In the rows, zero is written as 128.
Each row of numbers stands for one object and depends on some of the facts below. Use the named rows to name the rest.

There are 2 kinds of fact about the objects: η, β.
K101: β fluguk
K104: β fluguk
K120: β fluguk
K163: η K898 K7; β fluguk
K17: β fluguk
K19: η K245 K427 K649; β fluguk
K219: β fluguk
K236: η K935 K78 K832 K929; β fluguk
K245: β flupak
K248: β fluguk
K263: β fluguk
K287: β fluguk
K31: η K404 K935 K832 K248 K848 K104; β flupak
K315: η K728 K926 K860 K91 K899; β flupak
K379: β fluguk
K4: η K943 K935 K525 K92 K219; β fluguk
K404: β fluguk
K427: β fluguk
K437: η K92 K899; β flupak
K442: η K564 K120; β fluguk
K507: β flupak
K525: β fluguk
K549: η K872; β flupak
K564: β fluguk
K568: β fluguk
K599: η K17 K248 K101; β fluguk
K63: β fluguk
K649: β fluguk
K659: β fluguk
K684: η K245 K379 K649 K890; β fluguk
K7: β fluguk
K707: η K404 K287 K263; β fluguk
K728: β fluguk
K75: η K935 K7 K659 K649 K507; β fluguk
K754: η K568 K898 K245; β fluguk
K78: β fluguk
K832: β fluguk
K848: β flupak
K860: β flupak
K872: β flupak
K890: β fluguk
K898: β flupak
K899: β fluguk
K91: β fluguk
K92: β fluguk
K926: β fluguk
K929: β fluguk
K93: η K91 K101 K899; β fluguk
K935: β flupak
K943: β fluguk

Known rows:
K599: [125 103 169 189 138  89 138  89 135 146 140 115 139 174  99 140 122 139
 130 114 169 128 131 159 125 112 122 123 125 127 127 145 139 113 153 137
 193 115  46  99 125 144  54 165  71 205]
K684: [158 178 125 100 159 146  89 148 128 164 134 100 220 189 132 156 149 158
 114 133 144 133 121  52  79 119 127 109 103 140 147 129 131 109 113 128
 159 123 119 149 133 173 114 141 116 102]
K442: [179  81 123 105 128 125  62 209 141 128 129 129 203 131 105  73 137 146
 176 108 208 159 143 193 154 123 128 116 116 126 127 162 113 155 121 102
 145 135 136 156 136 125 132 127 157 104]
K754: [126 175 100 124 153 148  68 141 150 140 135 104 201 182 132 152 151 144
 130 153 145 136 118 113 134 161 119 115 104 148 130 136 122 121 125 109
 111 115 130 112 117 192 114 151  66  80]
K163: [ 98 159  98 127 155 144  82 143 156 119 133 116 176 168 128 146 155 141
 110 156 138 135 110 134 163 160 113 127 104 142 115 134 120 137 138 102
  85 117 130  98 108 189 125 141  50  68]
K437: [115 105 151 152 171 110 165  92  98 173 123 140 125 174 104 125 137 143
 102 140 137 177 143 139 167 132 136 133 133 142 134 146 139 167 132 148
 138 121 122 119 116 149 143 102 155 147]
K4: [ 94 101 138 108 170 109 160 136  90 187 134 101 152 181 111 139 158 160
  80 144 135 171 114 142 174  96 119 137 123 145 127 147 142 178 147 137
 145 149  83 136 115 128 150  61 143 140]
K899: [132 107 145 170 133 124 175  59 113 130 115 183  61 115 117 115 110 106
 155 129 113 147 162 119 140 159 155 132 153 127 133 127 126 136 123 151
 122 112 153 110 119 129 162 133 183 129]
K525: [102 101 115 100 125 127 169 122  95 157 129 129  93 119 131 132 141 125
 142 141 103 147 123 127 155 113 136 136 145 137 124 130 131 158 143 135
 121 157  94 138 116  88 186  63 183 112]
K926: [142 121 155 174 151 124 159  74 120 122 109 184  86 126 113 104 108 116
 116 127 123 156 165 121 142 162 148 134 141 125 137 129 129 142 108 150
 110  97 198 114 126 154 143 151 168 135]
K91: [140 114 153 184 137 121 163  60 123 121 113 185  71 120 113 112 105 108
 144 124 123 144 165 123 135 161 153 131 148 123 134 128 127 128 118 151
 124 100 165 106 123 142 141 156 165 140]
K898: [112 163  78 122 113 162  84 126 159  98 130 137 131 117 147 144 139 108
 175 153 111 112 119 115 139 179 131 121 124 137 117 119 110 112 131 103
  72 123 140 100 110 158 155 147  89  43]
K92: [108  99 123 122 127 126 178  94  96 153 124 149  75 116 127 127 132 117
 152 140 101 151 137 125 154 130 146 135 151 135 127 129 129 155 137 143
 119 144 113 128 114  98 191  77 196 112]
K832: [110 108 148 111 110 117 165 142 132  98 129 129  93  87 133 128 124 124
  92 104 112  93 109 121 108  82 116 142 129 103 116 109 131 120 141 128
 140 142 111 136 138  86 118 115 125 155]
K848: [110 107 148 129 106 111 152 127 133 113 136 109 100  97 133 133 123 120
 114 113 122  90 115 155 116 111 111 132 131 112 121 116 132 119 141 127
 155 137 104 129 138  95 103 120 103 176]
K7: [ 99 150  91 111 120 156 110 130 155  94 128 143 121 112 143 143 143 114
 144 145 106 109 111 106 141 154 127 130 121 128 111 115 113 122 138 106
  73 129 133 103 111 146 162 130  96  47]
K379: [165 173 107  94 118 159 102 134 132 138 129 124 162 131 149 150 132 127
 169 127 114 111 130  42  61 131 142 109 123 131 145 113 122  91 110 128
 140 132 130 150 135 134 147 141 158  81]
K943: [102 101 115 100 125 126 168 122  96 157 129 128  93 119 131 133 141 125
 142 141 103 147 123 128 155 111 136 137 145 137 124 130 130 158 143 135
 121 157  95 137 116  88 186  63 182 111]

Which object is each row?
A row may be one of the objects named above.
[135 103 151 188 109 110 159  59 133 121 128 160  73 119 114 129 105 105
 182 114 133 118 149 134 116 140 147 125 150 121 128 129 128 103 143 144
 160 115  82  97 121 120 108 166 131 164] | K101
[132 102 148 181 100 105 144  78 140 120 136 137  91 123 117 136 109 112
 183 110 142 107 136 143 108 123 137 123 143 121 125 132 129  94 151 136
 173 123  52 100 124 113  86 167 104 177] | K17
[101 148 130 106 172 133 117 152 137 141 133 109 190 182 120 151 162 160
  65 138 141 136 102  99 140 110 108 130  97 133 120 130 131 142 139 115
 122 127 110 121 118 175 121 116  77  96] | K75
[113 163  78 121 113 162  83 125 159  98 130 137 130 116 148 144 138 109
 177 153 111 111 119 114 138 179 131 121 124 137 117 119 110 113 130 103
  72 123 141 100 110 157 156 149  89  42] | K898
[131 109 172 194 170  99 152  71 120 156 124 148 130 183  93 123 121 140
 106 126 159 163 152 145 149 140 136 129 129 134 136 147 139 140 131 150
 159  98 116 102 121 172  93 155 115 179] | K93
[137 121 176 186 196 106 151  85 114 156 113 158 143 189  92 110 122 149
  60 130 156 183 159 139 162 148 133 134 121 134 140 147 140 161 112 152
 134  87 185 111 125 194 106 149 129 166] | K315
[132 103 148 181 100 105 144  78 140 119 137 136  91 122 116 137 108 111
 184 110 142 107 135 145 110 124 137 123 144 121 124 131 129  94 150 136
 173 123  51 100 124 111  87 167 105 178] | K17
[115 124 152 138 134  99 105 147 124 153 141  47 159 130 136 120 129 135
  66 140 146 106 125 252 158 171  81 123 116 134 138 132 141 157 111 125
 158 123 188 145 152 137  65 109  52 231] | K707
[157 178  80 143 102 121  65 209 109 111 117 103 144 147 129 106  79 150
  94 134 122 192 113 155 146  49 135 147 133 154 128 164 148 108 116 127
  64 128 117 138 136 102  44 183 111 184] | K549
[133 108 145 171 133 124 173  58 114 130 115 183  62 115 117 115 110 105
 154 129 113 148 161 119 140 159 155 133 153 127 133 127 126 136 122 152
 121 111 154 110 119 129 163 134 182 129] | K899
[110 108 148 112 109 117 166 142 132  98 129 129  92  88 133 128 123 124
  92 104 112  91 109 122 109  84 116 141 129 103 116 109 131 120 141 128
 139 142 110 136 139  86 118 116 125 155] | K832
[102 109 172 137 152  91 144 142 128 145 141  79 162 162 112 140 141 156
  50 117 156 115 106 174 136  94  92 133 107 121 124 134 144 140 145 128
 179 130  91 130 137 136  62 117  55 210] | K31
[102 109 171 137 152  92 143 142 128 146 141  79 162 162 112 139 140 156
  50 118 156 114 106 173 136  94  92 133 107 121 124 134 144 141 146 128
 179 129  92 129 138 136  63 118  56 209] | K31
[152 177  90 100 107 168  94 124 144 121 130 132 145 117 156 152 133 113
 193 137 105 101 129  52  74 156 144 109 127 133 138 110 114  87 113 121
 117 129 135 134 127 138 159 146 145  53] | K245
[114 125 151 137 134  99 107 147 124 153 141  47 160 130 136 121 130 135
  66 140 146 107 125 251 157 172  81 122 115 134 138 133 142 156 112 125
 159 122 189 145 152 137  65 108  54 230] | K707
[143 167 103  89 113 164 116 128 138 120 129 136 139 114 153 153 137 118
 166 129 102 100 122  39  72 132 141 116 126 125 134 105 117  94 119 123
 122 135 130 140 128 126 165 132 155  59] | K649
[105 116 165 105 165 107 156 171 123 128 129 111 163 159 110 131 144 167
  17 108 143 132  99 116 131  52 102 146 102 113 118 129 143 147 143 128
 146 135 106 140 135 129  95 108  97 161] | K236
[112 114 140 129  94 113 137 126 132 117 138  87  93  74 148 124 118 106
 120 127 114  77 124 205 127 158 101 127 135 117 128 112 131 129 123 127
 147 135 160 139 148  92 104 111  96 195] | K404
[132 107 145 170 134 124 175  59 113 130 115 182  61 115 117 115 110 106
 155 129 113 147 161 120 140 159 155 132 153 127 133 127 126 136 123 151
 121 112 154 109 120 129 161 134 183 129] | K899
[130 168  84 120 115 160  78 127 152 114 131 127 148 128 146 145 136 115
 178 149 117 116 126 109 122 174 133 115 123 140 126 123 114 107 123 109
  91 122 139 112 116 158 144 151  99  60] | K568
[158 176  68 139  78 130  72 200 112  94 115 119 110 112 141 104  71 131
 125 132 104 177 117 145 135  58 144 148 145 149 126 154 142  97 115 128
  52 133 123 138 137  79  67 183 134 168] | K872
[118 101 150 160  94 106 156  91 139 111 138 128  81 101 126 138 113 108
 162 108 128  89 125 150 106 117 126 127 141 113 121 120 129  99 151 133
 169 131  66 110 130  96  96 146 104 179] | K248
[132 109 172 194 170 100 152  72 119 155 124 148 131 183  93 124 122 141
 107 125 158 164 152 146 149 139 136 128 129 134 136 148 139 141 132 149
 160  98 117 101 121 172  94 156 115 179] | K93
[ 98 111 126  95 109 132 172 128 124 110 129 138  81  88 140 138 136 117
 122 121  94 101 109 101 121 100 126 140 136 113 115 107 125 129 146 127
 121 151 104 132 125  87 166  91 150 108] | K935

Now the same objects, written a new way:
Some objects and their rows:
K427: [110 139 118 122 118 107 120 140 146 113 123 112  95 146 162 139 108  92
 123 103 127 127 127]
K404: [151 168  65 138 117  84 161 191 132 127 160 115 129 140 125 122 150 176
 125 113 165 153 156]
K31: [132 113 142 154 168 174 137 205 146 129 147 171 145 153  68  74 192 156
 125 160 107 108 148]
K104: [125 142 108 126 123  99 134 154 160 124 141 119 148 116 138 154 134 134
 125 120 156 108 130]
K848: [125 142 107 126 123 100 133 155 160 124 141 119 148 117 138 154 134 133
 124 120 157 109 130]
K659: [107 126 118 121 122 112 121 131 163 121 124 133 146 107 135 152 121 120
 130 117 142 103 114]
K4: [118 129 126 129 150 179  66 140  91 115  98 220 163 112  52  47 147 113
 101 155  88 133 109]
K943: [118 148 102 116 119 101 104 131 141 115 120 144 158  98 129 139 117 115
 114 116 148 119 111]
K507: [107 126 119 122 122 113 121 131 162 121 124 131 147 107 135 153 121 120
 131 117 143 103 112]
K101: [149 126 150 119 116 124 140 103 147 156 148  66 145 127 169 215 136 123
 134 149 156  68 160]
K93: [181 132 145 122 115 194 103  61  27 177 118 108 124 151 112 139 143 131
 123 187  99 118 182]
K287: [151 167  69 132 110  80 157 164 119 127 151 107 122 134 136 127 132 167
 125 108 163 163 149]
K549: [155 108 221 140 179 135 158  99 105 116 141 133 109 134 134  63 117 119
 117 133  99 196  92]
K684: [ 95  97 170 146 146 192 117 149 103 109 104 140   9 224 134  48 121  70
 134 117  38 160 139]
K17: [131 121 148 125 127 109 148 127 173 138 149  83 143 123 165 193 133 123
 136 130 157  82 138]
K63: [125 139 115 122 119 104 130 128 143 124 131 116 137 116 144 152 119 125
 126 117 148 121 124]
K754: [115  58 159 157 138 200 174 106  95 146 116 129  51 179  99  76 135 176
 184 135  67 171 138]
K898: [114  70 115 140 110 137 190  88 145 155 129 108 134  99 109 165 126 219
 196 125 145 136 120]

Rows to name:
Some rows may be objects named above.
[120 117 109 129 111 110 153 118 140 133 131 105 118 122 142 155 115 154
 152 112 144 133 127] | K568
[ 91 129 111 126 142 134  87 183 185 107 118 194 189  93  83 114 155 113
 109 132 135  75 103] | K935
[175 145 119 120 109 180  95  62  14 165 109 125 122 141 103 118 130 134
 119 172 101 145 171] | K315
[155 155  99 109  94 117 111  85  92 151 125  92 143 116 150 186 116 125
 122 141 152 109 156] | K91
[172 151  91 157 139 136 173 187  71 137 157 134  92 178  87  49 167 198
 130 135 116 203 170] | K707
[ 81 123 132 126 124 133 102 156 157  99 107 130  63 174 159 113 106  59
 123  97  93 116 122] | K649
[ 93  92 171 147 146 195 119 148 103 110 103 143   8 225 130  46 123  73
 137 119  35 159 140] | K19
[117  35 162 156 143 208 183  85 114 162 117 150 121 122  61  98 151 224
 201 156  91 146 120] | K163
[148 136 195 123 160  63 162  98 150 104 151 101 136  96 182 124  88 105
 109 101 153 182  72] | K872
[115  58 158 156 137 200 174 105  95 146 115 130  51 179  98  76 134 176
 185 136  67 171 139] | K754
[111 139 118 123 117 106 120 140 146 112 123 112  95 147 161 139 108  92
 123 102 127 126 127] | K427
[ 86  69 168 146 162 209 110 145 140 121 103 195 118 145  66  63 156 125
 146 149  65 110 111] | K75
[152 104 232 138 182 133 159  92 113 116 141 130 113 127 141  71 113 113
 117 132 101 192  84] | K442
[109 140 118 122 118 107 121 140 146 113 123 111  95 146 162 139 108  93
 122 103 128 126 127] | K427
[168 181  70  99  78 127  74  61  36 156 106 114 154 107 130 169 109 119
 104 151 144 124 163] | K899
[109 104 154 143 169 183 102 179 148 117 122 204 159 130  60  64 175 127
 116 158  93 100 118] | K236
[149 127 149 118 116 124 140 103 147 156 148  65 145 127 170 216 135 122
 134 149 155  68 160] | K101
[165 154 107 117 115 185  65  74   6 150  93 171 138 130  75  79 130 122
 102 171  90 156 152] | K437
[125 139 114 122 119 103 129 129 144 125 131 117 138 115 143 151 119 126
 125 117 149 121 124] | K63
[131 121 145 130 134 112 153 154 186 138 159  90 150 128 154 187 151 132
 133 136 159  71 147] | K248
[ 81 123 132 125 124 134 103 155 156 100 107 130  64 173 159 114 107  59
 123  98  92 117 122] | K649
[ 95 115 124 133 114 132 137 142 136 112 115 103  34 188 167 116 101  93
 145  93  93 147 137] | K245
[108 106 154 143 170 183 102 180 149 118 122 202 159 129  59  64 176 127
 116 158  93 100 118] | K236
[126 138 115 122 118 103 129 129 144 124 132 117 139 115 144 152 120 126
 126 117 149 121 124] | K63
[115  58 160 156 138 200 174 106  95 146 115 129  51 179  98  76 136 177
 185 136  67 172 138] | K754
[153  88 204 143 157 184 157 123 136 161 154  92 122 164 131 150 170 136
 144 175 108  81 166] | K599

